Below is a small trained network, with its code and all its weights. Each question gives an input and a target symbol and asks what happens when units are switched off, that is, made to give their printed mean instead of their output.

import numpy as np


def w(rows, s, z=0):
    codes = np.array(rows[::2]) - 128.0
    scale = np.full(codes.shape[1], s)
    scale[-1] = z or s
    return codes * scale


def norm(h):
    return h / np.sqrt((h * h).mean(-1, keepdims=True) + 1e-5)


def f(y):
    return np.maximum(y, 0)


def softmax(a):
    e = np.exp(a - a.max(-1, keepdims=True))
    return e / e.sum(-1, keepdims=True)


def log_softmax(a):
    a = a - a.max(-1, keepdims=True)
    return a - np.log(np.exp(a).sum(-1, keepdims=True))


def net(x, mask):
    ids = ['αεζηλξφ'.index(c) for c in x.split()]
    T = len(ids)
    res = E[ids] + P[:T]
    u = 0
    for l in range(2):
        q, k, v = (norm(res) @ M[l].T for M in (Q, K, V))
        z = softmax(np.where(np.tri(T) > 0, q @ k.T / 3**0.5, -1e9)) @ v
        res = res + np.where(mask[u], z, O[l][:, -1]) @ O[l][:, :-1]
        u += 1
        y = f(norm(res) @ A[l][:, :-1].T + A[l][:, -1])
        res = res + np.where(mask[u : u + 4], y, B[l][:, -1]) @ B[l][:, :-1]
        u += 4
    return log_softmax(norm(res)[-1] @ U[:, :-1].T + U[:, -1])


Q, K, V, O, A, B = {}, {}, {}, {}, {}, {}
E = w([
[91,150,100,177,100],'α',
[165,99,91,169,217],'ε',
[141,216,111,137,69],'ζ',
[148,148,158,178,70],'η',
[83,29,155,104,154],'λ',
[189,134,106,111,144],'ξ',
[123,136,128,5,139],'φ',
],0.024)
P = w([
[125,232,255,130,225],'0',
[105,153,254,152,92],'1',
[136,142,212,138,83],'2',
[134,130,167,130,101],'3',
[123,129,118,131,86],'4',
[106,118,51,99,112],'5',
[89,87,58,144,71],'6',
],0.0067)
Q[0] = w([
[127,255,32,98,130],'0.h0',
[114,219,160,68,92],'0.h0',
[15,80,118,144,207],'0.h0',
],0.0053)
K[0] = w([
[107,203,217,24,213],'0.h0',
[136,169,167,181,146],'0.h0',
[154,254,79,108,91],'0.h0',
],0.0058)
V[0] = w([
[150,135,246,147,124],'0.h0',
[68,118,100,116,116],'0.h0',
[95,71,84,119,120],'0.h0',
],0.011)
O[0] = w([
[30,7,118,209,114,255],'0.h0',
[10,78,20,122,214,114],'0.h0',
[1,207,201,131,152,103],'0.h0',
],0.0088,0.0061)
A[0] = w([
[191,9,72,137,182,249],'0.n0',
[161,167,64,53,99,71],'0.n1',
[199,254,172,230,145,183],'0.n2',
[125,184,152,229,151,122],'0.n3',
],0.0075,0.0017)
B[0] = w([
[81,252,136,160,2,255],'0.n0',
[100,136,152,129,128,151],'0.n1',
[40,69,81,81,96,183],'0.n2',
[169,60,97,95,155,171],'0.n3',
],0.0091,0.0067)
Q[1] = w([
[252,176,107,177,205],'1.h0',
[95,132,32,130,1],'1.h0',
[26,203,85,192,129],'1.h0',
],0.0083)
K[1] = w([
[107,67,237,160,132],'1.h0',
[208,200,12,83,254],'1.h0',
[193,196,124,120,141],'1.h0',
],0.0075)
V[1] = w([
[102,177,233,43,145],'1.h0',
[73,63,116,2,114],'1.h0',
[134,200,102,38,114],'1.h0',
],0.01)
O[1] = w([
[114,6,214,116,102,5],'1.h0',
[119,49,47,141,161,234],'1.h0',
[143,76,137,42,59,123],'1.h0',
],0.013,0.0027)
A[1] = w([
[149,201,254,122,128,230],'1.n0',
[153,239,142,113,248,178],'1.n1',
[73,219,158,103,65,244],'1.n2',
[19,144,177,138,106,2],'1.n3',
],0.0086,0.0015)
B[1] = w([
[105,54,133,128,157,171],'1.n0',
[175,26,94,10,218,155],'1.n1',
[58,144,212,89,143,254],'1.n2',
[139,224,71,88,88,202],'1.n3',
],0.011,0.0069)
U = w([
[132,165,47,157,217,50],'α',
[201,189,189,91,250,91],'ε',
[185,185,17,111,63,66],'ζ',
[156,171,143,249,143,252],'η',
[2,114,126,174,207,218],'λ',
[226,171,232,112,59,35],'ξ',
[203,56,138,96,171,109],'φ',
],0.0093,0.0032)

Each question gives the input, a string of symbols that net reads in full, and the target symbol t.
The units are the heads (3 rows each of Q, K, V and O) and the neurons (one row each of A and B). Each row of codes is followed by its name. A weight is (code - 128) times the scale printed after its matrix; where a second scale follows, it is the last column's (O, A, B and U).
mask holds one flag per unit, layer by layer, with each layer's heads first. A switched-off unit (its flag False) gives its mean, the last column of its rows in O or B, instead of its output. The means were averaged over made-up inputs and are rounded, as every weight is.
A unit's drop is (log p(t) with every unit on - log p(t) with that unit switched off) / (log p(t) with every unit on - log p(t) with every unit switched off).
The circuit of an input: a set's keep is (log p(t) with only the set's units on - log p(t) with every unit switched off) / (log p(t) with every unit on - log p(t) with every unit switched off). Starting from all 10 units, units are removed one at a time, each time the one whose removal leaves the highest keep (on an exact tie, the one counted first), for as long as the keep stays at least 0.8.
units of the circuit, in order: the units of the circuit, biggest drop first
unit that matters most: the unit with the biggest drop
k most important neurons: the k neurons with the biggest drops, biggest first
top k neurons in layer l: the k neurons of layer l with the biggest drops, biggest first
input η λ ζ η λ α η, target α: unit that matters most -> 1.h0
input ε η ξ λ φ, target ε: units of the circuit, in order -> (0.n2; 0.h0; 1.h0; 1.n1)
input λ λ α α, target α: units of the circuit, in order -> (0.n0; 1.h0; 1.n1)
input ε λ λ λ η ξ, target ε: units of the circuit, in order -> (1.h0; 1.n1)
input ζ α ξ η φ α ε, target ζ: units of the circuit, in order -> (0.n0; 0.h0)
input ε λ ζ λ φ ζ, target ε: top 2 neurons in layer 0 -> (0.n0; 0.n3)
input ξ ζ ζ ζ ξ ζ, target ξ: top 2 neurons in layer 1 -> (1.n2; 1.n3)
input λ λ ξ η ζ ζ, target λ: units of the circuit, in order -> (0.h0; 1.n2)
input α λ ξ ξ, target ξ: units of the circuit, in order -> (0.n0; 1.h0)
input α λ ε, target ε: 2 most important neurons -> (0.n0; 1.n1)
input ζ λ ζ λ, target ζ: units of the circuit, in order -> (0.n2; 0.n0; 0.h0; 1.h0)
input λ η λ ξ φ η, target φ: units of the circuit, in order -> (1.h0; 0.n0)
input λ ξ ξ α ξ ζ λ, target ξ: units of the circuit, in order -> (0.h0; 1.h0; 0.n0)
input ε λ η, target ε: top 3 neurons in layer 0 -> (0.n0; 0.n2; 0.n3)
input ε ζ ε λ, target ε: most important neuron -> (0.n2)
input λ α ζ ξ λ φ φ, target φ: units of the circuit, in order -> (1.h0; 0.h0)
input ε λ ζ ζ, target ε: units of the circuit, in order -> (1.h0; 0.n0; 1.n1)
input λ ζ λ η, target λ: top 3 neurons in layer 0 -> (0.n2; 0.n0; 0.n3)
input φ α ε ζ ζ η φ, target φ: top 2 neurons in layer 0 -> (0.n0; 0.n2)
input λ λ φ α ζ λ ζ, target λ: 2 most important neurons -> (1.n3; 0.n0)
input α λ ζ, target α: 3 most important neurons -> (0.n0; 0.n3; 1.n1)
